Below is a small trained network, with its code and all its weights. Each question gives an input and a class and asks what happens when units are switched off, that is, made to give their printed mean instead of their output.

import numpy as np


def w(rows, s, z=0):
    codes = np.array(rows[::2]) - 128.0
    scale = np.full(codes.shape[1], s)
    scale[-1] = z or s
    return codes * scale


def norm(h):
    return h / np.sqrt((h * h).mean(-1, keepdims=True) + 1e-5)


def f(y):
    return y / 2 * (1 + np.tanh(0.7978845608 * (y + 0.044715 * y**3)))


def log_softmax(a):
    a = a - a.max(-1, keepdims=True)
    return a - np.log(np.exp(a).sum(-1, keepdims=True))


def net(x, mask):
    res = np.array(x, float).reshape(1, 5) / 4 @ E
    u = 0
    for l in range(3):
        y = f(norm(res) @ A[l][:, :-1].T + A[l][:, -1])
        res = res + np.where(mask[u : u + 12], y, B[l][:, -1]) @ B[l][:, :-1]
        u += 12
    return log_softmax(norm(res)[-1] @ U[:, :-1].T + U[:, -1])


A, B = {}, {}
E = w([
[127,129,129],'x0',
[128,128,129],'x1',
[12,234,193],'x2',
[245,243,250],'x3',
[104,11,253],'x4',
],0.0071)
A[0] = w([
[99,149,138,132],'L0N1',
[236,242,125,112],'L0N2',
[85,63,175,187],'L0N3',
[102,150,81,2],'L0N4',
[108,168,118,28],'L0N5',
[117,119,111,74],'L0N6',
[5,206,175,249],'L0N7',
[153,128,127,101],'L0N8',
[136,199,11,185],'L0N9',
[177,140,205,17],'L0N10',
[219,162,220,43],'L0N11',
[109,112,94,33],'L0N12',
],0.025,0.0044)
B[0] = w([
[107,119,134,145],'L0N1',
[224,60,244,225],'L0N2',
[121,45,71,194],'L0N3',
[128,150,94,148],'L0N4',
[148,161,161,139],'L0N5',
[128,117,111,131],'L0N6',
[2,139,194,249],'L0N7',
[141,140,153,132],'L0N8',
[148,219,67,230],'L0N9',
[101,180,75,176],'L0N10',
[148,227,64,210],'L0N11',
[136,105,94,145],'L0N12',
],0.042,0.015)
A[1] = w([
[124,125,133,110],'L1N1',
[152,39,180,40],'L1N2',
[101,226,81,140],'L1N3',
[119,129,117,123],'L1N4',
[130,123,138,107],'L1N5',
[133,112,148,78],'L1N6',
[138,224,144,55],'L1N7',
[115,4,140,87],'L1N8',
[82,87,61,77],'L1N9',
[125,142,130,107],'L1N10',
[40,167,207,3],'L1N11',
[233,92,35,162],'L1N12',
],0.024,0.0064)
B[1] = w([
[129,126,126,124],'L1N1',
[124,166,104,147],'L1N2',
[117,156,109,249],'L1N3',
[123,130,133,133],'L1N4',
[132,132,130,123],'L1N5',
[136,129,131,122],'L1N6',
[26,88,115,206],'L1N7',
[45,90,130,190],'L1N8',
[67,149,171,190],'L1N9',
[119,132,128,130],'L1N10',
[231,104,57,210],'L1N11',
[255,107,104,255],'L1N12',
],0.05,0.013)
A[2] = w([
[143,135,106,97],'L2N1',
[194,179,105,25],'L2N2',
[198,116,136,149],'L2N3',
[155,131,53,55],'L2N4',
[107,62,136,52],'L2N5',
[129,229,130,108],'L2N6',
[88,143,133,127],'L2N7',
[105,125,37,63],'L2N8',
[67,140,137,149],'L2N9',
[88,216,137,2],'L2N10',
[173,84,253,104],'L2N11',
[115,96,171,119],'L2N12',
],0.03,0.0044)
B[2] = w([
[113,115,112,151],'L2N1',
[181,135,3,229],'L2N2',
[55,194,138,212],'L2N3',
[63,89,84,214],'L2N4',
[193,84,125,177],'L2N5',
[39,63,123,243],'L2N6',
[127,174,126,168],'L2N7',
[199,154,196,249],'L2N8',
[113,199,113,195],'L2N9',
[183,207,180,204],'L2N10',
[133,76,249,207],'L2N11',
[137,78,107,151],'L2N12',
],0.048,0.012)
U = w([
[158,135,15,163],'0',
[84,204,129,185],'1',
[155,1,84,2],'2',
[30,63,116,81],'3',
[217,138,142,167],'4',
[115,100,214,105],'5',
],0.033,0.0046)

Each question gives the input, the list of numbers given to net, and the class t.
The units are the neurons (one row each of A and B). Each row of codes is followed by its name. A weight is (code - 128) times the scale printed after its matrix; where a second scale follows, it is the last column's (A, B and U).
mask holds one flag per neuron, layer by layer. A switched-off neuron (its flag False) gives its mean, the last column of its row in B, instead of its output. The means were averaged over made-up inputs and are rounded, as every weight is.
A unit's drop is (log p(t) with every unit on - log p(t) with that unit switched off) / (log p(t) with every unit on - log p(t) with every unit switched off).
The circuit of an input: a set's keep is (log p(t) with only the set's units on - log p(t) with every unit switched off) / (log p(t) with every unit on - log p(t) with every unit switched off). Starting from the 12 units with the biggest drops (on a tie, the unit counted first), units are removed one at a time, each time the one whose removal leaves the highest keep (on an exact tie, the one counted first), for as long as the keep stays at least 0.8.
units of the circuit, in order: the units of the circuit, biggest drop first
most important unit: the unit with the biggest drop
top k neurons: the k neurons with the biggest drops, biggest first
k most important neurons of layer l: the k neurons of layer l with the biggest drops, biggest first
drop when u is switched off: that unit's drop, to one decimal
input [0,7,2,-4,1], class 3: top 4 neurons => L0N3, L0N9, L0N11, L1N12
input [2,5,-2,7,8], class 0: top neuron => L0N7
input [7,-7,5,0,8], class 3: top 3 neurons => L0N3, L0N9, L1N12
input [8,8,-1,8,0], class 4: top 3 neurons => L0N2, L0N9, L0N7
input [0,-4,-2,8,0], class 4: 2 most important neurons of layer 1 => L1N11, L1N3
input [-1,-1,1,-2,-7], class 1: 3 most important neurons of layer 0 => L0N3, L0N9, L0N11
input [-5,8,0,6,-4], class 4: top 4 neurons => L0N2, L0N7, L0N11, L2N2
input [6,-4,-7,-3,4], class 2: top 2 neurons => L0N7, L0N9
input [7,-1,1,-8,-4], class 1: top 3 neurons => L0N2, L1N11, L0N3
input [7,4,-5,-5,2], class 2: top 3 neurons => L0N7, L0N9, L0N11
input [-4,6,-7,1,-2], class 4: top 2 neurons => L0N7, L0N2
input [6,7,8,8,-1], class 5: top 2 neurons => L0N2, L0N9
input [2,-8,-3,0,8], class 2: 2 most important neurons of layer 0 => L0N7, L0N3
input [3,-2,3,-2,8], class 3: most important unit => L0N3
input [4,3,1,0,-5], class 1: top 3 neurons => L0N9, L1N12, L2N10
input [5,8,7,0,6], class 3: top 3 neurons => L0N9, L0N3, L0N11
input [-6,2,5,6,-1], class 5: top 2 neurons => L0N2, L0N9
input [7,-5,-2,1,-8], class 4: 4 most important neurons of layer 0 => L0N2, L0N7, L0N11, L0N10
input [5,-4,7,0,3], class 3: 4 most important neurons of layer 0 => L0N9, L0N11, L0N7, L0N3
input [8,4,4,-6,-1], class 1: units of the circuit, in order => L1N12
input [1,4,-2,-6,4], class 2: drop when L1N7 is switched off => 0.0
input [3,-5,-6,8,-6], class 4: drop when L0N2 is switched off => 2.9
input [-8,-7,3,-4,8], class 3: drop when L0N3 is switched off => 1.0
input [7,0,8,-1,3], class 3: 2 most important neurons of layer 0 => L0N9, L0N11
